Below is a small trained network, with its code and all its weights. Each question gives an input and a class and asks what happens when units are switched off, that is, made to give their printed mean instead of their output.

import numpy as np


def w(rows, s, z=0):
    codes = np.array(rows[::2]) - 128.0
    scale = np.full(codes.shape[1], s)
    scale[-1] = z or s
    return codes * scale


def f(y):
    return y / 2 * (1 + np.tanh(0.7978845608 * (y + 0.044715 * y**3)))


def log_softmax(a):
    a = a - a.max(-1, keepdims=True)
    return a - np.log(np.exp(a).sum(-1, keepdims=True))


def net(x, mask):
    res = np.array(x, float).reshape(1, 8) / 4 @ E
    y = f(res @ A[0][:, :-1].T + A[0][:, -1])
    res = res + np.where(mask, y, B[0][:, -1]) @ B[0][:, :-1]
    return log_softmax(res[-1] @ U[:, :-1].T + U[:, -1])


A, B = {}, {}
E = w([
[124,143,148,134,143,121,128],'x0',
[129,139,143,124,109,132,132],'x1',
[231,194,106,84,181,147,152],'x2',
[189,69,172,133,102,58,4],'x3',
[125,160,142,146,129,143,108],'x4',
[135,120,108,123,94,123,140],'x5',
[128,132,133,127,123,119,135],'x6',
[72,210,89,2,139,82,69],'x7',
],0.0085)
A[0] = w([
[195,135,141,78,135,124,113,90],'neuron 1',
[49,129,101,137,133,161,174,226],'neuron 2',
[151,186,92,76,164,126,140,155],'neuron 3',
[28,114,141,114,112,139,133,216],'neuron 4',
[214,100,155,131,117,81,64,178],'neuron 5',
[197,112,144,180,136,121,123,158],'neuron 6',
[221,124,131,157,145,158,180,151],'neuron 7',
[95,167,114,104,150,105,170,157],'neuron 8',
[213,170,109,49,146,113,104,103],'neuron 9',
[185,167,117,91,161,198,187,185],'neuron 10',
[247,143,114,119,165,136,143,177],'neuron 11',
[119,192,79,85,144,137,140,159],'neuron 12',
[133,107,136,228,146,162,213,255],'neuron 13',
[86,80,169,193,110,120,126,209],'neuron 14',
[136,142,128,77,122,83,36,99],'neuron 15',
[50,135,117,82,105,74,55,143],'neuron 16',
[122,90,151,142,91,78,90,140],'neuron 17',
[143,42,173,156,97,129,95,204],'neuron 18',
],0.013,0.0046)
B[0] = w([
[158,116,86,211,144,101,131,161],'neuron 1',
[46,174,75,171,104,192,170,202],'neuron 2',
[165,148,65,92,167,175,109,194],'neuron 3',
[31,177,100,128,95,119,159,188],'neuron 4',
[138,166,157,200,132,16,89,212],'neuron 5',
[137,204,197,149,121,106,85,185],'neuron 6',
[169,157,224,134,119,155,180,205],'neuron 7',
[126,187,99,90,157,163,127,175],'neuron 8',
[199,115,29,207,122,108,124,197],'neuron 9',
[202,78,179,84,181,210,130,213],'neuron 10',
[190,184,204,183,133,128,169,205],'neuron 11',
[136,180,73,81,183,168,107,194],'neuron 12',
[97,1,142,183,36,224,131,251],'neuron 13',
[84,80,93,121,114,141,24,197],'neuron 14',
[163,42,95,128,141,43,208,200],'neuron 15',
[86,99,138,59,174,68,232,213],'neuron 16',
[131,89,156,93,177,92,79,176],'neuron 17',
[95,127,162,105,129,101,9,206],'neuron 18',
],0.021,0.014)
U = w([
[40,94,108,153,70,186,138,212],'0',
[2,204,65,106,150,128,208,105],'1',
[84,96,155,126,132,94,45,233],'2',
[77,78,126,64,164,36,178,51],'3',
[177,112,183,138,145,215,177,184],'4',
[185,171,56,68,170,177,133,49],'5',
[182,189,211,187,119,97,113,2],'6',
[183,112,72,184,179,79,161,148],'7',
],0.008,0.00099)

Each question gives the input, the list of numbers given to net, and the class t.
The units are the neurons (one row each of A and B). Each row of codes is followed by its name. A weight is (code - 128) times the scale printed after its matrix; where a second scale follows, it is the last column's (A, B and U).
mask holds one flag per neuron, in row order. A switched-off neuron (its flag False) gives its mean, the last column of its row in B, instead of its output. The means were averaged over made-up inputs and are rounded, as every weight is.
A unit's drop is (log p(t) with every unit on - log p(t) with that unit switched off) / (log p(t) with every unit on - log p(t) with every unit switched off).
The circuit of an input: a set's keep is (log p(t) with only the set's units on - log p(t) with every unit switched off) / (log p(t) with every unit on - log p(t) with every unit switched off). Starting from the 12 units with the biggest drops (on a tie, the unit counted first), units are removed one at a time, each time the one whose removal leaves the highest keep (on an exact tie, the one counted first), for as long as the keep stays at least 0.8.
circuit, biggest first: the units of the circuit, biggest drop first
most important unit: the unit with the biggest drop
top k neurons: the k neurons with the biggest drops, biggest first
drop when u is switched off: that unit's drop, to one decimal
input [4,-1,4,1,2,-7,-6,2], class 7: circuit, biggest first	neuron 9
input [1,7,-4,0,-4,5,6,2], class 1: circuit, biggest first	neuron 13; neuron 4
input [-7,-7,-5,-1,7,2,0,1], class 1: circuit, biggest first	neuron 13; neuron 4
input [-2,6,1,1,4,-7,8,3], class 7: top 2 neurons	neuron 2; neuron 18
input [-4,-5,4,0,-1,-8,3,7], class 5: top 2 neurons	neuron 12; neuron 3
input [-3,1,0,-8,4,-8,0,2], class 1: top 3 neurons	neuron 2; neuron 4; neuron 9
input [7,7,4,6,6,1,2,1], class 7: top 2 neurons	neuron 15; neuron 9
input [-4,-1,-1,2,5,0,2,-8], class 2: top 2 neurons	neuron 14; neuron 18
input [0,-7,1,-5,-7,0,-4,1], class 5: top 2 neurons	neuron 10; neuron 16
input [5,-3,3,-8,-8,-7,8,1], class 5: top 2 neurons	neuron 12; neuron 3
input [3,-7,0,-5,-8,3,-8,-4], class 0: top 3 neurons	neuron 13; neuron 2; neuron 11
input [6,-7,-5,0,8,4,8,-6], class 0: top 2 neurons	neuron 13; neuron 5
input [-1,-3,0,2,1,-5,3,4], class 3: top 2 neurons	neuron 16; neuron 11
input [3,-4,-4,-1,-1,7,0,-5], class 0: circuit, biggest first	neuron 13
input [-8,0,-1,1,-3,7,1,2], class 3: top 2 neurons	neuron 2; neuron 13
input [8,-5,3,-8,-6,-5,-8,1], class 5: top 3 neurons	neuron 12; neuron 3; neuron 8
input [1,-5,1,1,2,-3,3,-2], class 6: drop when neuron 10 is switched off	0.1
input [8,5,2,-7,6,1,6,2], class 5: drop when neuron 10 is switched off	0.2
input [7,1,-4,-1,0,-3,8,-7], class 0: drop when neuron 13 is switched off	1.1
input [3,-4,2,6,-3,6,6,0], class 6: most important unit	neuron 5
